How the elements are linked:
di: z439->z224, z919->z369, z989->z326, z520->z923, z740->z262, z966->z662, z26->z798, z275->z469, z203->z855, z783->z676, z267->z338, z277->z256, z469->z534, z800->z464, z511->z267, z709->z113, z734->z91, z159->z886, z73->z869, z252->z264, z563->z230, z923->z653, z909->z966, z732->z439, z338->z389, z264->z800, z662->z740, z113->z496, z204->z986, z869->z561, z720->z238, z561->z252, z891->z720, z91->z844, z987->z732, z399->z828, z489->z667, z496->z556, z844->z528, z366->z974, z369->z277, z828->z489, z556->z366, z974->z919, z224->z520, z676->z895, z534->z598, z667->z396, z464->z104, z598->z891, z93->z563, z727->z410, z886->z712, z653->z204, z104->z399, z855->z719, z115->z998, z986->z727, z256->z26, z238->z159, z230->z933, z410->z275, z262->z783, z933->z734, z528->z73, z396->z115, z389->z709, z326->z909, z712->z511, z798->z989, z170->z93, z895->z203, z719->z170
zo: z439->z986, z919->z989, z989->z262, z520->z410, z740->z855, z966->z895, z26->z662, z275->z238, z203->z230, z783->z170, z267->z556, z277->z909, z469->z159, z800->z667, z511->z496, z709->z919, z734->z561, z159->z389, z73->z464, z252->z828, z563->z528, z923->z275, z909->z676, z732->z204, z338->z366, z264->z489, z662->z203, z113->z369, z204->z534, z869->z104, z720->z267, z561->z399, z891->z511, z91->z252, z987->z653, z399->z998, z496->z277, z844->z264, z366->z26, z369->z326, z556->z256, z974->z798, z224->z727, z676->z93, z534->z886, z464->z396, z598->z712, z93->z844, z727->z891, z886->z709, z653->z469, z104->z115, z855->z933, z986->z598, z256->z966, z238->z338, z230->z73, z410->z720, z262->z719, z933->z869, z528->z800, z389->z974, z326->z783, z712->z113, z798->z740, z170->z91, z895->z563, z719->z734
ri: z439->z732, z919->z974, z989->z798, z520->z224, z740->z662, z966->z909, z26->z256, z275->z410, z203->z895, z783->z262, z267->z511, z277->z369, z469->z275, z800->z264, z511->z712, z709->z389, z734->z933, z159->z238, z73->z528, z252->z561, z563->z93, z923->z520, z909->z326, z732->z987, z338->z267, z264->z252, z662->z966, z113->z709, z204->z653, z869->z73, z720->z891, z561->z869, z891->z598, z91->z734, z399->z104, z489->z828, z496->z113, z844->z91, z366->z556, z369->z919, z828->z399, z556->z496, z974->z366, z224->z439, z676->z783, z534->z469, z667->z489, z464->z800, z598->z534, z93->z170, z727->z986, z886->z159, z653->z923, z104->z464, z855->z203, z115->z396, z998->z115, z986->z204, z256->z277, z238->z720, z230->z563, z410->z727, z262->z740, z933->z230, z528->z844, z396->z667, z389->z338, z326->z989, z712->z886, z798->z26, z170->z719, z895->z676, z719->z855
da: z919->z556, z989->z256, z520->z732, z740->z909, z966->z989, z26->z369, z275->z986, z203->z783, z783->z662, z267->z886, z277->z974, z469->z727, z800->z561, z511->z159, z709->z267, z734->z563, z159->z891, z73->z91, z252->z73, z563->z719, z923->z439, z909->z798, z338->z712, z264->z869, z662->z326, z113->z338, z204->z520, z869->z844, z720->z534, z561->z528, z891->z469, z91->z230, z399->z800, z489->z104, z496->z389, z844->z933, z366->z113, z369->z366, z828->z464, z556->z709, z974->z496, z224->z987, z676->z740, z534->z410, z667->z399, z464->z252, z598->z275, z93->z855, z727->z653, z886->z720, z653->z224, z104->z264, z855->z676, z115->z489, z998->z667, z986->z923, z256->z919, z238->z598, z230->z170, z410->z204, z262->z966, z933->z93, z528->z734, z396->z828, z389->z511, z326->z26, z712->z238, z798->z277, z170->z203, z895->z262, z719->z895
vi: z919->z267, z989->z556, z740->z277, z966->z919, z26->z113, z275->z439, z203->z326, z783->z26, z267->z534, z277->z389, z469->z224, z800->z734, z511->z469, z709->z720, z734->z895, z159->z727, z73->z170, z252->z230, z563->z262, z909->z974, z338->z598, z264->z933, z662->z369, z113->z238, z869->z93, z720->z204, z561->z563, z891->z653, z91->z203, z399->z528, z489->z869, z496->z159, z844->z855, z366->z712, z369->z338, z828->z73, z556->z886, z974->z511, z676->z798, z534->z520, z667->z561, z464->z91, z598->z923, z93->z740, z727->z987, z886->z410, z104->z844, z855->z909, z115->z264, z998->z800, z256->z709, z238->z986, z230->z783, z410->z732, z262->z256, z933->z676, z528->z719, z396->z252, z389->z891, z326->z366, z712->z275, z798->z496, z170->z662, z895->z989, z719->z966
tu: z439->z275, z919->z966, z989->z895, z520->z534, z740->z93, z966->z719, z26->z783, z275->z712, z203->z91, z783->z230, z267->z919, z277->z740, z469->z511, z800->z998, z511->z974, z709->z256, z734->z800, z159->z496, z73->z828, z252->z396, z563->z561, z923->z598, z909->z855, z732->z410, z338->z369, z264->z115, z662->z170, z113->z26, z204->z720, z869->z489, z720->z709, z561->z667, z891->z389, z91->z464, z987->z727, z496->z798, z844->z104, z366->z326, z369->z662, z556->z989, z974->z909, z224->z469, z676->z933, z534->z267, z598->z338, z93->z869, z727->z159, z886->z556, z653->z891, z855->z844, z986->z238, z256->z262, z238->z113, z230->z252, z410->z886, z262->z563, z933->z264, z528->z399, z389->z277, z326->z203, z712->z366, z798->z676, z170->z73, z895->z734, z719->z528

The rows follow the links: the fewer symbols apart two elements are, the more alike their rows tend to be.

Each row is also shifted at random along 5 hidden directions that mean nothing.

Some elements, each with a row of numbers:
z989: [ 121  -57   46  -50  -35   11   41   20  -53 -143   63  104  -26  -13   52   37  -12  -24  -31  -28  -22   94    0   13   58   69  -38   48  124   25   -6  -94    0  -18  -66   -9   31]
z104: [-105  -38  -36   21   -6   45  -60   10   21  134   33  -74  -47   27  -10  -48  -58  -16  -18   45  -36  -25   52  -61  -10  -84   64 -120  -97   -1  106   53  -15   96   68  -71    2]
z115: [-209  -52    5  -77  -56   27   -6  121   40 -258  124    4  -68  -85 -168  166  -59   51  -38   82  -11   67  102   -2    5   32  168  -74  162   10   -5 -149  133  -32  -96  -58   22]
z256: [ 112  -40   38  -48  -49   -8   38   20  -26  -78   73   54  -45   10   42   23  -20  -19  -16  -21  -40   96   49   19   40   66   -3   25   72   19   19  -91   -9  -10  -38    7   18]
z469: [-104   45  -15   -9    4  -64   15   -2   39 -100  -49  -13   60  -77  -16  -34   71  116   29   -4  -16  -55  -34   63  -55   23   30   62   52    7   67   -4   14  -58  -36   56  -65]
z326: [ 397  -35   44   -8  -15   25   32   -7  -36   32   25   18  -26   78  -32   52  -40  -73   -6    6   38   62   42  -25   47   40   -1    2  -14  -38 -117  -46    8    7    4   -8   42]
z923: [ -22  -77   58   -6  -29  -64   69  -59  -18 -152  -50  -40   84   -8  -86  -72   75  164   24   65  -40  -56   44   15  -33   68  124   67   71  -75  128 -105   27   16  -54   22  -61]
z563: [  33 -316  110  -54  -29   73  -34   30   25 -213  -13   63   27  140 -158   74  -46  -75   30   69   85  -24   65 -146  -34   53  172 -105   88 -227 -143 -135  154   54  -35  -93  -16]
z252: [  59 -108  -13  -45   19   82 -116  100   77 -129    5   84  -17   -2  -22  102  -48 -103   13  -15   79  -25  -49  -74  -53  -41   23 -115   65  -64 -145   16  119  -21  -15  -61   -9]
z886: [-229   -4  -33  -47  -18  -43  -64   40   87    6   -2   99  -14    8  226  -59   28  -73   42 -141  -51   28  -66   56  -85   16 -108   -4    6   23   27   56  -52  -57   21   75  -92]
z909: [ 180  -88   59  -57  -29   31   41   26  -55 -209   49  121  -15  -16   27   61   -7  -22  -26  -17   -1   85  -13   -5   55   69  -29   45  164    7  -38 -113   31  -28  -97  -18   37]
z520: [ 164  -46   26    8   16  -36   16  -67  -29  -51  -90   44   82  -11  102 -130   85   68   23  -33  -33  -65  -89   12  -26   15  -62   85   32  -16  114   26  -49   11  -19   26  -58]
z204: [-132  -53   41   -4    6  -47   14  -42   25   -9  -77    7   65   75   10  -43   51    0   57  -28   23  -39   -4    3  -54   50   12   36  -17  -97  -42  -17    5  -19   12   50  -64]
z159: [-135  148  -36   -3   -1  -74    2   51  122   56   -2  -73   -7   18 -104  138    4  -29   56  -24   65    2   60   79  -76   37   61   -1  -78  -33 -196    7   58 -128   30  101  -37]
z828: [-119  137  -84    6   40   54  -63   73   14   48   39   34  -54 -109   58   72  -36  -52  -36  -34   22   19  -94   26   33  -89 -107  -25    1  139  -47  108   -9  -40    6  -24   55]
z396: [ -53  183  -84   55   17   19    6    5  -25  178   58 -136  -63  -93  -79   23  -49   51  -59   70  -25    3   39   19   57  -93   24  -40  -94  135   76   78  -37   35   44  -38   75]
z338: [ 138  -74   -7  -26  -48  -43  -43    9  100  147   24  -33  -41  129   94  -73  -27  -83   42  -59  -57   21   87  -15  -89   10   48  -91 -119  -77   54    8  -37   33   87   42  -86]
z732: [ 114  -39   40   11  -10  -57   68  -75  -62 -113  -62   -7   82  -36    4 -117   80  155    4   31  -59  -48  -17   20    0   41   22   99   70   -4  163  -55  -31   21  -52   16  -42]
z891: [  21  -41    8  -49  -11  -50  -54   64  149  -57  -37   17   22   85  -49  101    4  -86   91  -52   71  -18   29   13 -126   53   72  -41  -21 -140 -213  -24  100  -99   19   79  -90]
z974: [ -31   61  -25   -9  -28  -34   34  -15  -31   81   66   19  -56  -26  160  -80   -5    5  -30  -58 -101   85    9   58   37   10  -86   36   -8  112  146    7 -114   17    7   35    5]
z667: [-184  -68  -24  -32  -25   46  -60   66   35  -19   73   16  -66   -7   15   31  -60  -50  -23    8  -25   42   38  -39   -8  -32   42 -103   20    9   43  -16   26   35    3  -59    9]
z389: [  90   56  -31  -39   -9  -26  -54   74  120  113   26   44  -52   85  100   93  -31 -182   54 -126   44   64   11   43  -72   28  -64  -41  -82  -29 -208   47    5 -101   66   87  -39]
z556: [ -52  -81   21  -59  -76  -36    6   22   35  -29   78   42  -61   49  105  -38  -22  -33    4  -49  -97   92   81   16  -26   59   24  -27   25   -4  105  -77  -33    9   -1   23  -44]

The symbols that take the first to the second take the third to the fourth, perhaps in another order. What is the fourth?
Answers are names.
A [-135    3  -14  -14  -25  -72   -3   -3   66  -26  -17  -57   23  -10   -8  -59   41   85   35    1  -59  -35   50   43  -83   20   86   -1  -12  -29  112  -21   -4  -14    8   52  -87]
B [  62 -149   12  -27  -64  -66  -14  -21   79  -41  -11  -72   23   50    1 -147   23  103   39   33 -117  -51  113  -17 -115   22  178  -71  -22 -103  257  -61   -5   76   24    7 -134]
C [ 110 -228   28   -7   25   95  -87  -10  -26  -76  -53  118   38   38  107 -102   -3  -63   -6  -15    9  -62 -105 -121  -10  -54  -51  -69   58  -69   53   39    7   96    0 -100  -13]
D z734

A [ -11  -54   63    6   13   47   34  -22  -75  -79  -13   35   25   24  -74   49   -7  -14  -19   46   59    7  -16  -48   69   21   -3   30   54  -31  -97  -54   33   16  -40  -43   63]
B [ -96  259  -81  123  116   49    8  -62 -104  222  -74  -59   36 -111   -9   -1   20   27  -46   19   79  -74 -153   22  107 -125 -178   81 -106  162  -68  200  -76   -4   38  -18  119]
C [  -2   43  -52   44    4   27  -17    5   13  112   28 -165  -34  -29 -162    7  -52   70  -31  125  -17  -50   94  -41    3  -83  146 -106  -97    8   97   28   25   76   43  -72   31]
D z115

A [-183  -76   40  -23    6  -35  -18   -6   62  -11  -76   66   54  115   53    0   37  -91   78  -79   60  -18  -26   -4  -80   61  -25   21  -22 -129 -162    0   25  -57   25   72  -76]
B [ 155 -249   51  -35  -59  -55  -24  -36   69 -121  -55  -31   65   80   -1 -171   46   94   49   36  -93  -83   81  -60 -125   34  178  -65   20 -168  236  -86   20   91    9  -14 -147]
C [-138 -125   26   43   42   79  -53  -58  -48  149  -62   44   17  116   91  -97  -27 -119    1  -20   32  -49  -65 -109   21  -62  -83  -53  -95  -65  -26   87  -42  104   71  -65   20]
D z844

A [ -40 -165   82   14   -8   47   27  -69  -81   44  -19   26    6  132   13  -68  -30  -58  -11   24    7   14   28  -93   55   17   -4  -12  -26  -93   -3  -47  -27  103   26  -59   31]
B [ -50   16  -58   87   23   38  -32  -63  -25  259  -17 -157  -13   11  -34 -141  -38   46  -30   84  -49  -82   40  -69    9 -133   56 -106 -180   18  203  113  -65  153  105  -82   15]
C [ 127 -138   81  -59  -68    1   51   14   -7 -112   77   28  -43   94  -68   61  -47  -42   -2   25  -12   93  125  -30   19   99  107  -23   59  -85  -44 -168   47   11  -36  -15    8]
D z563

A [  72  -17  -48   -2    1   55  -66   45   19   29   51   -7  -50  -50   33  -18  -46  -17  -37   13  -37   -7   -7  -38    1  -78   10  -98   -5   49  104   52   -4   54   16  -72   14]
B [-160  -70  -32  -47   33   86 -127   97   49 -107    5  155  -17  -43  129   56  -22 -126   -1  -86   48   -3 -141  -41  -26  -60 -116  -71   85   20  -94   78   44  -34  -16  -46    0]
C [ 187  100  -10   55   21  -67   32  -41   65  133  -84 -166   61   62 -184   34   30   54   65   60   65  -93   76   18  -71    4  122    4 -149  -95 -107   24   43  -31   62   64  -46]
D z520

A [  39  -57  -32    5  -14   39  -45   27   20  -16   34  -76  -27  -45  -86  -31  -47   71  -30   93  -48  -43   55  -53  -12  -78  134 -111   -2    3  162    3   37   90   10  -93   -4]
B [  -6  143  -90   36   24   33  -25   20  -21   68   43  -72  -39 -150  -23   -7  -17   80  -63   52  -42  -20  -33   27   42 -109  -14  -28  -18  152  143   88  -29   33    3  -52   51]
C [ -49  -16   54    3   12   34   55  -19  -85  -50    7   64    2   15  -27   58   -9  -40  -25    4   54   48  -21  -17   85   41  -57   55   55    1 -121  -47   13  -15  -43  -16   72]
D z203

A [  81  -82   -9  -59  -53  -42  -42   38   76   -9   47   39  -42   41  146  -63   -7  -43   24  -77  -91   44   40   18  -70   28    8  -52    5  -19  112  -19  -37    4   16   33  -88]
B [  52   47  -22  -24   -5  -62  -20   49  110  -38  -25  -40   26    6  -71   70   26   11   54  -11   36  -35   33   47 -101   33   79  -12  -19  -58  -97   -6   64  -95    7   71  -69]
C [  79  -27    4  -15  -51  -32   32  -32  -40   47   66   12  -52    3  138 -118   -6   24  -33  -29 -128   74   48   24   29   18  -28   10    4   65  218  -33 -102   57    9    1  -11]
D z338

A [ 419  -57   27  -18  -50  -15   15   11   31   50   52  -33  -50   89  -18   13  -48  -42    8    6  -30   64  118  -13  -18   37   80  -52  -41  -52    4  -68    2   29   35    5  -16]
B [ -19   99   23   52   30   21   94  -57 -108   51   -6  -50   16  -18 -123   61   -1   39  -39   70   59   15    8    4  114   10  -16   76   -9   39  -87  -21   -4    4  -23  -18  111]
C [  21 -107   49  -48    9  -20  -17   -2   -1 -187  -74  178   74    1  164  -51   78  -23   46 -106    7  -17 -133   19  -39   61 -116   84  134  -37  -32  -16    0  -58  -61   44  -67]
D z238

A [  76   -1   13   45   50   59    4  -27  -68  -24  -47   -6   38  -34  -84   18    0   29  -23   63   61  -57  -59  -50   59  -49   -9   13   16    5  -44   28   25   32  -19  -61   61]
B [ 166  -87   53  -50  -40   14   24   22  -20  -73   60   86  -43   62   40   48  -33  -80   -7  -34   -3   99   40  -11   32   70  -17    0   65  -31  -73  -93    7  -10  -34    3   18]
C [ 149 -115   52  -12  -63   -8   51  -46  -50   50   62  -25  -49   97   27  -81  -35    2  -22   23  -86   72  119  -36   34   45   55  -29  -29  -38  140  -88  -56   96   19  -22    1]
D z886

A [ -89   38  -12  -25  -39  -36   12   20   50  129   64   -4  -75   87   71   33  -35 -104   15  -63  -22   98   80   43  -13   46  -20  -20  -78   -1  -59  -16  -41  -27   50   62  -11]
B [ -77  -20   59    8   -4   25   79  -32  -98  -78   17   15    9   -1  -76   41   -9   31  -34   52   20   40   22  -14   91   44    4   64   70    3  -31  -86   14   17  -57  -30   74]
C [  38   11   18   33   45   54   17  -16  -68  -58  -38   11   36  -39 -100   50    4   28  -26   60   76  -42  -57  -35   62  -24  -17   34   46    7  -85    6   44    3  -38  -54   67]
D z399

A [  20  -92   88   16  -25   20   96  -56  -92  -82   11  -81   20   45 -219   25  -30   87  -27  141   17    0  120  -60   64   46  162   10   27  -83    8 -140   54   77  -46  -66   53]
B [  96   67  -34   39   66   59  -31   24  -22  -40  -38  -25   26  -99 -109   66   -2   43  -23   62   74  -77  -83  -27   24  -80   -6  -10   24   43  -62   68   61   -7  -25  -58   56]
C [ 218   78   -2   92   60   39   60  -97 -141   89  -47  -70   39  -63  -68  -68   21  105  -55   87   13  -58  -51  -27  104  -61  -45   65  -30   78   89   53  -52   79   -6  -59   85]
D z73

A [  57   39   -5  -52  -49  -33   17   57   29  -87   81   45  -52  -39   37   69   -8  -14  -11  -47  -39   94   34   66    2   60  -12   23   73   59  -12  -70   -1  -64  -41   51   -7]
B [-157  157  -46   80   84   48    8  -34  -80  112  -52  -40   28  -75  -54   37    4   10  -35   34   86  -61 -103   -1   80  -80 -101   49  -52   89  -93  117  -15   -6    9  -32   94]
C [  73  -11  -28  -42  -36  -38  -36   24   57   50   40   49  -53   14  176  -63    1  -52   18  -89  -79   54    6   39  -44   10  -53  -21  -14   37   94   18  -61  -11   25   45  -60]
D z170

A [-136 -166   43  -22   11   75  -44   15  -27 -160  -23   84   35   -6   -2   -7   -3  -12   -7   22   27  -35  -63  -81    3  -16    5  -32  103  -58   -6  -23   59   43  -46  -82    9]
B [ 184   81  -46   56   80   70  -49   -1  -45   21  -56    0   35 -101  -30   12    4   17  -28   27   70  -87 -134  -22   37 -103  -81    5    3   73  -36  126   14    9   -1  -58   58]
C [-130  101   30   57    6    2  106  -75 -118  126   19  -71  -11   25  -90   23  -21   28  -39   61   20   50   55   11  118   25  -12   76  -58   50  -40  -34  -45   24    5   -3  101]
D z783

A [-134   74  -12   35   44   39   10   20  -23  -62  -17  -70   26  -76 -217  120  -14   68  -21  104   89  -56   -4  -19   36  -40   73   -1   22    4 -111    1   94  -21  -37  -50   62]
B [-201   56   26   63   47   45   43  -62  -95  188  -31   -3    4   89  -11   37  -25 -103   -8   -6   96   20  -32  -33   94  -10 -111   45 -103   -4 -200   55  -39   10   46   -6   93]
C [   4  -70   34   -2   32   62    1  -13  -89 -167  -29   92   39  -68    8  -11   19   31  -33   24   25  -26 -103  -41   65  -11  -60   45  136   26   15  -12   20   18  -73  -66   47]
D z662

